Here is a tiny trained network, its code and every weight. The questions are about switching its units off for an input and a target symbol, where a switched-off unit gives its printed mean instead of its output.

import numpy as np


def w(rows, s, z=0):
    codes = np.array(rows[::2]) - 128.0
    scale = np.full(codes.shape[1], s)
    scale[-1] = z or s
    return codes * scale


def norm(h):
    return h / np.sqrt((h * h).mean(-1, keepdims=True) + 1e-5)


def f(y):
    return y / 2 * (1 + np.tanh(0.7978845608 * (y + 0.044715 * y**3)))


def softmax(a):
    e = np.exp(a - a.max(-1, keepdims=True))
    return e / e.sum(-1, keepdims=True)


def log_softmax(a):
    a = a - a.max(-1, keepdims=True)
    return a - np.log(np.exp(a).sum(-1, keepdims=True))


def net(x, mask):
    ids = ['Ξαβζημσψ'.index(c) for c in x.split()]
    T = len(ids)
    res = E[ids] + P[:T]
    q, k, v = (norm(res) @ M[0].T for M in (Q, K, V))
    z = softmax(np.where(np.tri(T) > 0, q @ k.T / 4**0.5, -1e9)) @ v
    res = res + np.where(mask[0], z, O[0][:, -1]) @ O[0][:, :-1]
    y = f(norm(res) @ A[0][:, :-1].T + A[0][:, -1])
    res = res + np.where(mask[1:9], y, B[0][:, -1]) @ B[0][:, :-1]
    return log_softmax(norm(res)[-1] @ U[:, :-1].T + U[:, -1])


Q, K, V, O, A, B = {}, {}, {}, {}, {}, {}
E = w([
[108,61,56,203,107,26,74,116],'Ξ',
[9,115,133,197,171,137,169,136],'α',
[125,92,77,127,253,70,159,124],'β',
[56,88,180,179,64,109,183,54],'ζ',
[68,147,78,143,11,82,215,115],'η',
[96,128,235,106,222,77,197,78],'μ',
[38,188,150,67,165,106,107,72],'σ',
[106,63,110,118,101,129,121,23],'ψ',
],0.013)
P = w([
[125,63,205,89,100,169,21,180],'0',
[184,177,148,220,157,114,25,74],'1',
[86,84,154,88,128,123,104,170],'2',
[164,212,119,208,158,114,96,67],'3',
[88,107,128,74,140,129,146,168],'4',
[154,235,100,186,164,129,141,68],'5',
[93,132,113,63,149,137,181,163],'6',
[153,253,88,166,175,141,188,75],'7',
[70,152,88,64,167,136,230,158],'8',
],0.012)
Q[0] = w([
[8,185,100,151,155,3,208,65],'head 1',
[123,110,32,186,175,132,175,60],'head 1',
[84,81,129,81,181,59,158,102],'head 1',
[105,62,126,20,101,160,125,213],'head 1',
],0.016)
K[0] = w([
[142,168,97,49,158,145,193,85],'head 1',
[90,159,145,131,152,157,254,129],'head 1',
[101,140,95,86,109,159,172,62],'head 1',
[132,18,179,117,84,96,66,16],'head 1',
],0.015)
V[0] = w([
[131,75,72,212,183,232,200,182],'head 1',
[254,97,179,69,161,60,178,117],'head 1',
[131,43,24,86,141,177,76,1],'head 1',
[31,163,172,135,244,188,121,98],'head 1',
],0.009)
O[0] = w([
[112,101,153,206,117,142,95,158,76],'head 1',
[173,81,128,84,158,103,182,97,23],'head 1',
[157,108,84,153,162,230,159,123,117],'head 1',
[137,80,139,96,152,168,6,113,254],'head 1',
],0.015,0.0059)
A[0] = w([
[85,98,169,68,148,95,153,70,132],'neuron 1',
[54,145,141,177,120,89,251,175,107],'neuron 2',
[88,34,142,121,101,179,133,74,201],'neuron 3',
[203,151,65,137,212,47,92,115,202],'neuron 4',
[212,246,137,102,117,185,76,71,2],'neuron 5',
[130,20,216,77,111,86,168,238,142],'neuron 6',
[74,63,179,66,158,135,95,184,173],'neuron 7',
[178,223,74,245,144,122,159,90,102],'neuron 8',
],0.013,0.0066)
B[0] = w([
[108,102,127,50,94,164,87,113,181],'neuron 1',
[143,215,141,109,129,133,98,165,248],'neuron 2',
[130,146,126,127,156,160,176,170,209],'neuron 3',
[100,151,141,117,108,164,163,154,195],'neuron 4',
[131,164,124,171,112,61,178,208,141],'neuron 5',
[70,167,5,219,207,47,93,144,158],'neuron 6',
[183,123,161,153,79,83,153,87,231],'neuron 7',
[168,58,80,141,141,153,135,48,194],'neuron 8',
],0.018,0.011)
U = w([
[254,89,159,170,202,28,162,200,198],'Ξ',
[106,105,190,165,57,78,240,123,127],'α',
[71,227,143,87,121,106,147,230,114],'β',
[58,71,56,73,182,53,97,111,181],'ζ',
[81,92,150,171,97,160,33,145,168],'η',
[146,112,188,5,62,177,110,94,79],'μ',
[63,110,112,87,201,228,163,146,191],'σ',
[228,199,91,141,126,133,105,32,2],'ψ',
],0.009,0.0042)

Each question gives the input, a string of symbols that net reads in full, and the target symbol t.
The units are the heads (4 rows each of Q, K, V and O) and the neurons (one row each of A and B). Each row of codes is followed by its name. A weight is (code - 128) times the scale printed after its matrix; where a second scale follows, it is the last column's (O, A, B and U).
mask holds one flag per unit, heads first, then neurons. A switched-off unit (its flag False) gives its mean, the last column of its rows in O or B, instead of its output. The means were averaged over made-up inputs and are rounded, as every weight is.
A unit's drop is (log p(t) with every unit on - log p(t) with that unit switched off) / (log p(t) with every unit on - log p(t) with every unit switched off).
The circuit of an input: a set's keep is (log p(t) with only the set's units on - log p(t) with every unit switched off) / (log p(t) with every unit on - log p(t) with every unit switched off). Starting from all 9 units, units are removed one at a time, each time the one whose removal leaves the highest keep (on an exact tie, the one counted first), for as long as the keep stays at least 0.8.
circuit, biggest first: the units of the circuit, biggest drop first
most important unit: the unit with the biggest drop
top k neurons: the k neurons with the biggest drops, biggest first
drop when u is switched off: that unit's drop, to one decimal
input α α ζ η μ η α ζ α, target α: circuit, biggest first	[neuron 7]
input α ζ ψ η η β μ β, target σ: top 2 neurons	[neuron 4; neuron 2]
input η η μ ψ Ξ ζ, target μ: circuit, biggest first	[head 1; neuron 1]
input μ α ζ, target ζ: top 2 neurons	[neuron 6; neuron 1]
input Ξ η Ξ μ ζ, target ζ: circuit, biggest first	[head 1; neuron 6]
input σ Ξ Ξ, target μ: circuit, biggest first	[head 1; neuron 6]
input η ψ α ζ β μ β, target ζ: top 4 neurons	[neuron 6; neuron 1; neuron 2; neuron 7]
input μ σ ψ α η ζ μ α Ξ, target ζ: circuit, biggest first	[head 1; neuron 6]
input Ξ ψ μ Ξ, target μ: circuit, biggest first	[head 1; neuron 4]
input ψ σ Ξ ζ η β ζ, target β: top 3 neurons	[neuron 3; neuron 6; neuron 8]
input μ ψ ψ β ζ Ξ, target σ: circuit, biggest first	[head 1; neuron 4; neuron 7]
input ψ η η α Ξ, target β: circuit, biggest first	[head 1; neuron 2]
input β ζ μ α η β σ ζ μ, target μ: top 2 neurons	[neuron 1; neuron 7]
input η σ η μ ζ σ, target β: top neuron	[neuron 5]
input ζ η η σ ψ η μ σ α, target μ: top 2 neurons	[neuron 7; neuron 1]
input β Ξ η ψ ζ σ ψ ψ, target β: top 2 neurons	[neuron 5; neuron 8]
input Ξ Ξ β ζ σ μ η α μ, target ζ: circuit, biggest first	[neuron 6; head 1]
input σ η η α β β β, target Ξ: top 2 neurons	[neuron 7; neuron 6]
input α η η η ψ Ξ η μ η, target ζ: top 2 neurons	[neuron 6; neuron 1]
input α ζ ψ α β β Ξ, target Ξ: most important unit	head 1
input α η α η ζ β ζ β Ξ, target α: top 3 neurons	[neuron 7; neuron 2; neuron 4]
input η α α η η η β σ ζ, target μ: top 2 neurons	[neuron 7; neuron 1]
input σ η β β η σ η, target μ: top 2 neurons	[neuron 6; neuron 2]
input σ η β α η η β η β, target β: drop when head 1 is switched off	2.5
input ψ α Ξ β β, target Ξ: drop when neuron 7 is switched off	0.8
input μ α ψ ψ β β α, target Ξ: drop when head 1 is switched off	0.3
